Each row is followed by its class.
-46, 36, -95, -252, 64, -40, 4, -24, -6, -5, 31, -46, 159, -125, -57, 15, -8, 39, -7, -114, -100, -119, -15, -177, -51, -107, -14, -54, 5, -91, 89, 104 -> zasa
-166, 128, -249, -270, 117, 1, 80, -170, -424, 75, 15, 311, 226, -33, -103, 119, 249, 159, -55, 40, -357, -28, 84, 228, -96, 162, 90, 93, -168, -112, -147, 264 -> puzem
-16, 32, 30, -93, 64, 46, -151, 78, -7, -88, 70, -35, -291, 210, 86, -10, -16, -1, -86, 91, -182, 55, -56, -60, 72, 190, 98, -100, 174, -160, -118, -52 -> Sifa
127, 45, 154, -79, -36, 9, 69, -44, -83, -61, 27, -36, -129, 21, -16, -29, 92, -7, -97, 7, 86, 48, 54, -90, 5, 13, 75, -136, 168, -127, 77, 49 -> mosek
79, 211, -71, -209, -3, 33, -305, 22, 195, -43, 9, -197, -162, 254, 114, -123, -68, 23, -60, 122, -110, 123, 143, -47, 147, -15, 90, -139, 183, -141, -102, -89 -> puzem
9, 103, 0, 82, -77, -27, 18, 10, 221, -65, 54, 81, 11, 18, -49, -23, -103, 110, 141, 4, 137, -61, 19, 111, 29, 157, -20, 49, 132, 105, -89, 21 -> mosek
-100, -47, -18, -394, 142, 6, 12, 32, 7, -94, 4, -71, 120, -114, -17, 12, -62, 22, -37, -69, -305, -169, 46, -276, -30, -63, -63, -93, 73, -40, 80, 66 -> Tezi
64, 142, 85, 157, 150, -136, 64, 7, -285, 62, -122, 320, 127, -49, 84, -16, 2, -11, 184, -115, 258, 56, -163, 181, -100, -36, -6, 82, -159, 91, -1, 177 -> loz
287, -163, -82, -70, 125, 64, -370, 246, 223, -54, 73, -594, -69, 158, -276, 14, -279, 65, -100, -238, 127, 38, -56, 368, -215, -386, -186, 318, 153, -175, -385, -26 -> dezo
211, 216, -53, -20, 2, -42, -190, 72, 49, 11, 34, -104, -224, 166, -86, 83, 1, -40, -14, -138, 100, 90, 136, 26, 55, -111, 78, -173, 264, -167, -57, -9 -> dava
36, 226, -244, -355, -294, -122, 184, 128, 29, 272, -139, 32, -557, -409, -204, -88, 93, -183, 39, -379, 669, 174, 134, -86, -45, 390, -293, -146, 138, 78, 468, -334 -> rik
-68, 78, -90, 77, 160, -78, -100, 53, 180, -80, 60, 74, -98, 52, -23, -101, -265, 82, 114, -105, 28, 9, -124, 1, -20, 55, 12, 79, 48, -67, -84, 70 -> tis
114, 108, 76, -123, -97, 76, -92, 57, 55, -15, 26, -176, -115, 91, 21, -83, -91, 40, -88, -16, 36, 81, -45, -48, 53, -28, 44, -68, 162, -130, 92, -109 -> zus
-27, 93, -35, -58, 31, 82, 12, 22, 191, -110, 101, 10, -134, 97, -90, -99, -282, -4, 111, -127, -122, -32, -202, -27, -40, 105, -125, 77, 6, 79, 13, 25 -> rabo
-104, 5, -77, -392, 129, 4, 67, -23, -171, -52, -36, -8, 166, -103, 1, 36, -69, 48, -6, -57, -301, -144, -95, -59, -46, -30, -40, -51, -30, 12, 81, 129 -> mosek
59, 233, 57, 91, 164, -147, -399, 218, 618, -92, 7, -320, -319, 50, 333, -391, -103, 83, 75, -60, 633, 235, -136, -311, 367, -9, 291, -140, 438, -411, -142, -544 -> puzem
218, -66, 199, -15, 434, 14, 6, 87, -384, -163, -119, -88, -108, 173, 29, -82, 59, -70, -34, 90, -148, 262, 122, 123, 20, -25, -144, -53, 136, -180, -134, -25 -> dava
102, 96, -7, -237, -76, 47, -188, 63, 121, -65, -32, -127, -324, 182, -23, -60, -44, 47, -95, 144, 108, 111, 93, 160, 2, 180, -30, -99, 222, -21, -152, -86 -> Doke
84, 96, -32, 70, 91, -29, -50, -65, -98, 16, -25, 84, -70, -71, -123, 46, 30, 58, -50, -105, 247, 26, -21, 159, -14, 135, 144, 173, -3, -143, -49, 104 -> zus
-94, -58, -33, -311, 160, -50, 82, 45, -22, -3, 30, -98, 116, -157, -67, -23, -52, -11, 36, -155, -106, -116, 72, -197, -28, -137, -117, -96, -3, 21, 137, 61 -> Tezi
105, 75, 13, -344, -54, -35, 113, 6, -404, 60, -67, -119, 215, -194, -156, -72, -15, -59, -102, -90, 215, 77, 27, 128, -157, -262, -150, -86, -81, -100, 190, 198 -> rik
-365, -18, -85, -176, -8, 207, 27, 65, -396, -2, -185, 449, -204, 241, 523, 217, -353, -58, 57, 112, -766, -5, -323, 357, -116, 415, -43, -169, -534, 200, -91, -13 -> loz
-234, -24, -88, 301, -23, -299, 135, -41, 72, 148, -251, -146, 61, -163, -60, -72, 270, -279, 128, -87, 500, -49, 675, 334, -36, 100, 1, -22, -368, -257, -80, -71 -> zasa
164, 83, 85, -206, -181, 7, -52, 42, 149, -34, -98, -25, -172, 5, 7, 1, 32, 51, -198, -14, 261, 74, -2, 0, -123, -6, 23, -108, 260, -115, 99, -39 -> Doke
-58, 165, -55, 106, -121, 81, 45, 8, -94, 59, 80, 182, -12, -31, -4, 118, -31, -12, -43, -65, -50, -23, -149, -7, -12, 151, 122, 207, -44, 24, -23, 159 -> rabo
9, 184, -148, -222, 232, 45, -324, 139, 54, -62, 102, -189, -331, 192, -89, 81, -268, -18, -121, -76, -269, 110, -172, -19, 105, 7, 155, -104, 269, -148, -162, -40 -> zasa
138, 97, 133, -147, 47, -26, -212, 28, -93, -55, -57, -19, -10, 159, 87, -182, 20, 49, -82, 169, 120, 105, -168, -108, -5, -29, 204, -19, 179, -116, -98, 111 -> tis
214, -78, 121, -217, -664, 137, 319, -108, -36, -26, 37, 61, 425, -377, -166, -136, 206, 15, 172, 89, 2, -215, -190, -681, -489, -54, -154, -19, 247, 34, 81, 151 -> tis
-43, -72, -53, -375, 86, -7, 91, -61, -137, -83, -44, -32, 163, -102, -109, 76, -13, 66, -96, -101, -355, -141, 20, -91, -122, -161, -26, -118, 115, -107, 96, 125 -> rik
-44, 18, -76, -333, -39, -43, 120, -83, 0, -13, -107, 56, 152, -183, 2, 17, -80, 34, -3, -72, -173, -163, -73, -238, -151, -126, -75, -61, 39, -1, 228, 106 -> dava
12, 233, -99, -177, -20, 2, -203, 115, 223, 29, 11, -88, -318, 171, 29, -46, -168, -23, -39, -79, 33, 88, 23, 37, 60, 73, 79, -125, 213, -20, 8, -116 -> puzem
66, 76, -22, -53, -24, -52, -152, 5, 144, -1, 55, -142, -247, 190, 58, -99, -94, 67, 19, 14, 41, 64, -31, 16, 24, -6, 101, -34, 194, -89, -119, 16 -> mosek
-43, 36, -81, -74, 62, -26, -196, 91, 7, 51, -50, -39, -212, 144, 136, 93, -71, -27, -29, 85, -42, 3, -101, 88, 70, 138, 84, -12, 5, 36, -200, -94 -> dava
-219, 336, -521, -261, 224, -92, 20, -30, 141, 145, -178, 279, -475, 298, -104, 193, -215, 16, 171, -88, -669, 279, 140, 344, 92, 686, 37, 6, 139, 269, 18, -89 -> loz
87, 150, -16, -90, 2, -46, -120, 52, 22, 4, -55, -23, -356, 136, -23, -2, -69, -12, -99, -3, 180, 113, 23, 182, -22, 137, 39, -66, 176, -20, -5, -2 -> Doke
-186, -526, 114, -121, -6, -45, 36, -381, -269, -42, -157, -73, 399, -342, 237, -12, 394, 108, -221, 423, 35, -377, -30, -245, -142, -39, 413, 276, -343, -240, -354, 300 -> rik
-481, 297, -338, 207, -170, -167, 102, 42, 50, 114, 60, 293, -456, -10, 160, 60, -271, -23, 251, -209, -420, -156, -106, -79, -135, 355, 249, 57, 89, -229, -210, 77 -> mosek
96, 204, -12, -119, -127, -2, -314, 201, 324, -12, -36, -87, -338, 99, 13, -62, -202, 22, -84, -98, 340, 180, -5, 153, 66, 32, -32, -166, 227, -114, -37, -264 -> Tezi
-36, 162, 21, 19, -79, -9, -176, 112, 144, 16, -12, 2, -197, 187, 11, -43, -25, -43, -44, -15, 41, 16, 18, 12, 83, 55, 179, -37, 91, -63, -72, -59 -> tis
61, 222, -105, -35, -59, 62, 191, -127, -456, -118, 202, 270, -227, -268, -297, 157, -269, 6, -61, -350, -163, -47, -160, -144, -286, 139, 136, -124, 366, -215, 469, 367 -> loz
-129, 33, 323, -282, -80, 165, 82, -151, -537, -227, -78, 184, 616, -96, 159, -321, 345, -162, 16, 572, -140, -309, 169, -344, 19, 52, -96, -3, -379, 68, -62, 284 -> puzem
375, 12, -82, 21, -253, -373, -525, -30, 286, 93, -173, -465, 14, -313, 120, -185, -71, 301, -82, 10, 859, -95, 22, 33, -268, -340, 102, 278, 422, -531, -278, 129 -> Sifa
-108, 131, -48, 195, 8, -41, -10, 1, -67, -5, 50, 154, -36, -40, -11, -80, -138, 12, 76, -107, 226, 21, -122, 118, -32, 48, 51, 25, -63, -134, 35, 26 -> zus
-25, 201, -97, -157, 45, 137, 51, 41, -41, -82, 72, -50, 100, 223, -44, 155, -237, -92, 106, 36, -668, -68, -37, -117, 86, 175, -46, -30, -64, 183, -67, 76 -> dezo
-39, 136, 0, 57, -93, -62, -45, 43, 123, 53, 98, 91, -178, 40, -54, 64, 47, -35, -9, -68, 139, -70, -94, -88, 30, 139, 64, -97, 64, 19, -2, -86 -> zasa
118, -10, 157, -157, -8, 73, 216, 76, -224, 105, -82, -27, 224, -19, -33, 96, 169, -85, 36, 93, -17, 14, -50, -56, -48, -7, -30, 98, -126, 266, -185, 70 -> dezo
60, 18, -27, -83, 28, -11, -158, 53, 130, 6, 41, -107, -306, 132, -37, -4, -43, 133, -83, 28, 78, 52, -41, 71, 48, 76, 8, 7, 188, -9, -185, -159 -> dezo
-5, 95, 25, -236, 58, 35, -45, 55, 105, 28, -22, -127, -350, 238, 28, -45, 33, -38, -62, -22, -234, 94, 64, -107, 107, 29, 99, -130, 219, -3, -46, -95 -> rabo
96, 69, 51, -121, -271, 3, 18, 38, 238, 118, 62, -118, -269, 32, -85, 34, 52, 18, -159, -70, 194, 49, 80, -105, -60, 4, 110, -85, 248, -45, 96, -42 -> zasa
29, 33, 58, -33, -14, 49, 38, 3, 53, -14, 29, 3, -24, 20, -26, 41, -31, 10, -89, 41, -16, 42, -71, -9, 41, 83, 65, 68, 14, -4, 24, 56 -> Sifa
148, 82, -233, -299, -128, 269, -216, 212, -71, 59, -32, -216, -710, 431, 10, 256, -276, -55, -483, -216, -272, 373, 203, 703, -192, 369, -22, 193, -82, -315, 51, 100 -> Doke
-144, 56, 103, 202, -122, -49, 74, 17, 131, 20, 47, 186, -68, -73, 29, -149, -44, -84, 77, -5, 390, -15, -84, -73, -20, 115, 52, 75, -137, 38, 25, 14 -> Tezi
46, -246, -1, -85, -135, -256, 52, -280, 223, 113, -151, -45, 142, -641, -241, 42, 282, 237, -147, 26, 748, -224, -538, -277, -322, -31, 400, 207, 424, -66, -181, -53 -> rabo
-36, 150, -68, 21, 178, -15, -127, 59, 32, -58, 34, 42, -112, 45, -12, 95, -204, 32, 19, -38, -52, 69, -6, 131, 80, 94, 38, 14, 47, -22, -132, 17 -> loz
419, 103, -27, 379, -85, -159, -248, -51, 185, 181, 105, -158, -30, -150, -223, -58, -15, 242, 75, -101, 899, 191, -382, 289, -106, -208, 251, 290, 347, -48, -349, -36 -> puzem
-93, -81, -99, -255, 151, -65, 31, -41, 5, -18, -24, -35, 78, -129, -28, 69, -95, 82, -9, -101, -279, -174, -103, -108, -81, -107, -44, 7, 15, -29, 55, 106 -> Sifa
2, -81, 46, -140, -26, -41, 247, -177, -52, 207, -408, 191, 226, 25, 299, -34, 129, 60, -90, 143, -5, 101, 335, 260, -84, -132, 8, 340, -435, 252, 195, 391 -> Doke
131, -216, 184, -230, 474, 154, -326, 222, -29, -209, -147, -306, 431, 50, 224, 272, -232, 88, -208, 342, -409, -86, -463, 79, 176, 59, 93, 145, 165, 294, -375, -191 -> puzem
-19, 30, -44, -287, 135, 6, -8, 25, -16, -65, 71, -70, 71, -46, -55, -2, -134, 65, -2, -146, -238, -59, 10, -145, -29, -127, -38, -80, 76, -99, 69, 114 -> Tezi
-12, -50, 50, -160, 335, 102, -11, 17, -482, -163, 110, -5, 240, 157, 129, -145, -126, -115, 133, 113, -408, -29, -174, -135, 23, -92, -182, 1, -227, 111, 21, 307 -> mosek
55, -8, -90, -135, -42, -65, -130, -37, -90, 90, -96, -132, 157, 5, 12, 20, 189, 29, 20, 251, -84, -62, 150, -99, -2, -62, 113, 115, 188, 49, -258, 109 -> dava
22, 41, 46, -64, 71, -52, -185, 119, 231, -15, -17, 10, -223, 124, 53, -17, -91, 48, 6, -29, 212, 75, 5, 127, 113, 61, -65, -192, 83, 77, -69, -212 -> Tezi
317, 76, 73, -426, 31, 46, -23, -99, -416, 143, -277, -86, -384, 8, -72, 314, -34, 71, -569, 69, -163, 251, -65, 354, -163, 178, 355, 184, 211, -152, 59, 324 -> Sifa
178, 70, -23, -131, 179, 119, -57, -30, -440, -74, -182, 68, 198, 314, 305, -109, -310, -22, 188, 235, -831, 142, -407, -59, -110, -53, -69, 152, 29, 283, 37, 294 -> Doke
-47, 25, -105, -363, 144, -19, -12, 30, 98, -74, 23, -157, 37, -144, -161, 40, -120, 64, -7, -140, -125, -165, -14, -200, -19, -146, -101, -84, 118, -27, -34, -31 -> dezo
-22, 50, 143, -252, -189, 77, 427, -94, -487, 9, 17, 70, 263, -248, -33, -248, 249, -99, 90, 32, -45, 21, -208, -414, -260, -159, 13, -78, -41, -163, 146, 179 -> Doke
-261, -132, 135, 78, 18, -85, 258, -169, -244, 26, 47, 249, -346, -143, 62, 170, 256, -58, -175, -150, -199, -465, -185, -278, -155, 474, 468, 92, 7, -121, 165, 90 -> puzem
60, 367, 106, -300, -186, 117, 157, 1, -137, -8, -205, 156, 170, -89, 55, -295, -34, -62, 35, -17, 181, 200, -195, -46, -86, -149, 79, 98, -148, -131, 124, 158 -> Doke
-168, -80, -151, -570, 95, -6, 9, -42, 49, 111, -5, -195, -66, -75, -189, 249, 71, 131, -413, 89, -301, -22, 223, 8, -180, -159, 263, 7, 275, -137, -267, 232 -> puzem
25, 71, 94, 215, -6, -67, -16, 44, 191, -44, 65, -15, 59, 50, 6, -85, -42, 52, 22, -10, 54, -9, 33, -160, 33, -51, 120, 121, 133, -118, -41, 70 -> tis
-94, -63, -50, -354, 150, -9, 117, -29, -154, -42, 0, -69, 123, -130, -33, 33, -16, 53, -16, -78, -288, -199, 27, -229, -87, -131, -69, -33, -28, -38, 17, 131 -> dezo
20, 112, 58, 91, 13, -77, 76, -58, -11, -28, -78, 216, -43, -10, 121, -138, -112, 3, 74, -118, 212, 44, -181, -21, -130, 17, 9, 43, -39, -64, 128, 150 -> rabo
146, -199, -98, -104, -544, -244, 171, -130, -119, 670, -160, -184, 67, -82, 127, 185, -37, -75, -104, -115, 712, 6, -358, 542, -459, -140, -69, 144, -702, 416, 326, 267 -> Sifa
-19, -6, -55, -325, 21, 25, -4, 2, 28, -37, -1, -168, 117, -109, -25, 44, -80, 67, -90, -112, -281, -137, 16, -171, -85, -142, 23, -14, 83, -168, 65, 92 -> zasa
-62, -66, -14, -295, 203, -17, 93, -67, -143, -70, -40, -13, 203, -74, -1, 18, -47, 109, -25, -71, -331, -197, -57, -156, -89, -166, -32, 56, -62, -29, 29, 174 -> dezo
78, 59, 117, -301, -40, 70, -56, 53, -51, -39, -21, -204, -53, 48, -28, -91, 67, -52, -145, -15, -44, 10, -2, -171, 0, -169, 44, -135, 222, -110, 66, -24 -> rabo
-62, 242, -68, -34, 4, 38, 51, 27, 178, 27, 76, 27, -159, 32, -31, 101, -159, -5, -49, -146, -172, -35, 15, -55, 65, 174, 207, 114, 78, -20, 44, 68 -> puzem
110, 84, 10, 415, 18, -165, 138, 94, -108, 228, -183, -224, -393, -130, -272, -82, -92, -136, 179, -508, 663, 132, 494, 787, -46, -126, -100, 87, -134, -140, 91, -132 -> zus
